Here is a tiny trained network, its code and every weight. The questions are about switching its units off for an input and a class, where a switched-off unit gives its printed mean instead of its output.

import numpy as np


def w(rows, s, z=0):
    codes = np.array(rows[::2]) - 128.0
    scale = np.full(codes.shape[1], s)
    scale[-1] = z or s
    return codes * scale


def f(y):
    return np.maximum(y, 0)


def log_softmax(a):
    a = a - a.max(-1, keepdims=True)
    return a - np.log(np.exp(a).sum(-1, keepdims=True))


def net(x, mask):
    res = np.array(x, float).reshape(1, 7) / 4 @ E
    y = f(res @ A[0][:, :-1].T + A[0][:, -1])
    res = res + np.where(mask, y, B[0][:, -1]) @ B[0][:, :-1]
    return log_softmax(res[-1] @ U[:, :-1].T + U[:, -1])


A, B = {}, {}
E = w([
[130,123,76,117,78,122,154],'x0',
[162,198,180,87,58,163,189],'x1',
[167,79,124,156,162,176,196],'x2',
[188,91,146,172,2,128,187],'x3',
[100,203,129,156,127,129,128],'x4',
[185,83,237,130,166,153,113],'x5',
[84,71,121,45,150,99,200],'x6',
],0.0086)
A[0] = w([
[99,146,76,143,167,133,132,75],'N1',
[176,213,109,101,76,148,226,252],'N2',
[67,20,77,162,154,120,157,174],'N3',
[153,118,123,89,125,160,150,143],'N4',
[146,193,52,125,57,96,171,142],'N5',
[86,117,97,2,131,116,133,176],'N6',
[116,39,157,102,83,71,135,65],'N7',
[101,50,108,131,156,138,108,116],'N8',
[112,195,127,108,181,91,79,226],'N9',
[45,162,154,12,154,118,122,132],'N10',
[134,157,179,79,105,138,125,150],'N11',
[127,164,107,83,182,130,214,222],'N12',
[103,165,117,203,30,177,141,229],'N13',
[171,28,93,135,124,132,144,127],'N14',
[93,116,140,110,209,175,139,107],'N15',
[129,131,184,97,120,167,122,70],'N16',
[194,174,201,115,102,129,169,154],'N17',
[150,99,186,131,68,100,137,233],'N18',
[145,46,72,113,139,170,177,126],'N19',
],0.0099,0.0039)
B[0] = w([
[113,65,158,187,110,76,112,175],'N1',
[66,102,103,209,104,167,69,254],'N2',
[106,26,105,62,90,59,162,248],'N3',
[84,92,145,146,105,146,103,162],'N4',
[54,95,35,197,136,97,77,225],'N5',
[75,90,110,76,75,63,147,236],'N6',
[216,97,70,118,110,84,154,188],'N7',
[133,71,123,158,101,72,126,201],'N8',
[92,42,74,166,124,80,134,233],'N9',
[62,79,154,79,38,93,200,235],'N10',
[141,53,124,104,95,148,121,176],'N11',
[50,75,199,168,91,109,110,221],'N12',
[40,88,139,142,88,178,63,240],'N13',
[158,74,177,58,80,73,236,209],'N14',
[78,104,221,175,145,55,150,209],'N15',
[160,2,113,139,108,132,151,155],'N16',
[159,63,124,140,82,214,130,209],'N17',
[155,78,61,185,78,160,168,216],'N18',
[68,39,189,118,135,12,148,206],'N19',
],0.0076,0.0087)
U = w([
[58,150,102,254,127,96,10,241],'0',
[159,193,116,147,193,231,132,39],'1',
[249,78,98,135,89,97,130,139],'2',
[94,83,174,127,139,91,196,68],'3',
[189,240,141,130,190,167,161,2],'4',
[142,127,148,157,31,248,124,188],'5',
[97,126,82,83,66,119,142,144],'6',
[175,144,186,191,219,179,76,94],'7',
],0.0083,0.005)

Each question gives the input, the list of numbers given to net, and the class t.
The units are the neurons (one row each of A and B). Each row of codes is followed by its name. A weight is (code - 128) times the scale printed after its matrix; where a second scale follows, it is the last column's (A, B and U).
mask holds one flag per neuron, in row order. A switched-off neuron (its flag False) gives its mean, the last column of its row in B, instead of its output. The means were averaged over made-up inputs and are rounded, as every weight is.
A unit's drop is (log p(t) with every unit on - log p(t) with that unit switched off) / (log p(t) with every unit on - log p(t) with every unit switched off).
The circuit of an input: a set's keep is (log p(t) with only the set's units on - log p(t) with every unit switched off) / (log p(t) with every unit on - log p(t) with every unit switched off). Starting from the 12 units with the biggest drops (on a tie, the unit counted first), units are removed one at a time, each time the one whose removal leaves the highest keep (on an exact tie, the one counted first), for as long as the keep stays at least 0.8.
units of the circuit, in order: the units of the circuit, biggest drop first
unit that matters most: the unit with the biggest drop
top k neurons: the k neurons with the biggest drops, biggest first
drop of u: that unit's drop, to one decimal
input [-2,-3,-8,-3,-8,-7,-1], class 6: units of the circuit, in order : N10, N6
input [-6,6,-5,-4,-4,2,-8], class 2: unit that matters most : N2
input [-6,2,-5,7,-4,-3,-2], class 5: units of the circuit, in order : N17, N9, N19
input [-1,-1,-3,-6,-3,-4,0], class 3: top 4 neurons : N10, N2, N5, N13
input [4,1,-6,3,0,1,2], class 0: units of the circuit, in order : N14, N3
input [-6,3,5,5,0,8,5], class 2: top 2 neurons : N7, N13
input [-2,-7,-3,-6,3,-3,1], class 3: units of the circuit, in order : N10, N2
input [-4,4,8,8,-4,4,-1], class 5: top 2 neurons : N17, N2
input [8,8,8,4,5,-4,1], class 0: top 2 neurons : N5, N2
input [-1,4,1,5,2,-2,-1], class 0: top 3 neurons : N5, N2, N14
input [6,-3,-8,4,2,-4,4], class 0: top 2 neurons : N5, N14
input [-7,-3,-6,8,-7,0,-5], class 2: top 3 neurons : N2, N7, N12
input [-7,0,-7,1,-2,0,1], class 2: top 2 neurons : N13, N2
input [3,2,-6,6,6,6,-6], class 5: units of the circuit, in order : N17
input [-2,6,-3,-3,5,-2,0], class 0: top 2 neurons : N2, N14
input [0,6,-5,-1,2,-6,3], class 0: drop of N5 : 0.3
input [3,0,-4,6,1,7,6], class 2: drop of N7 : 0.2
input [3,2,-7,5,8,-7,7], class 0: drop of N5 : 0.1
input [-4,5,-3,1,7,7,-8], class 5: drop of N17 : 0.1
input [8,5,-7,3,3,0,-4], class 0: units of the circuit, in order : N5
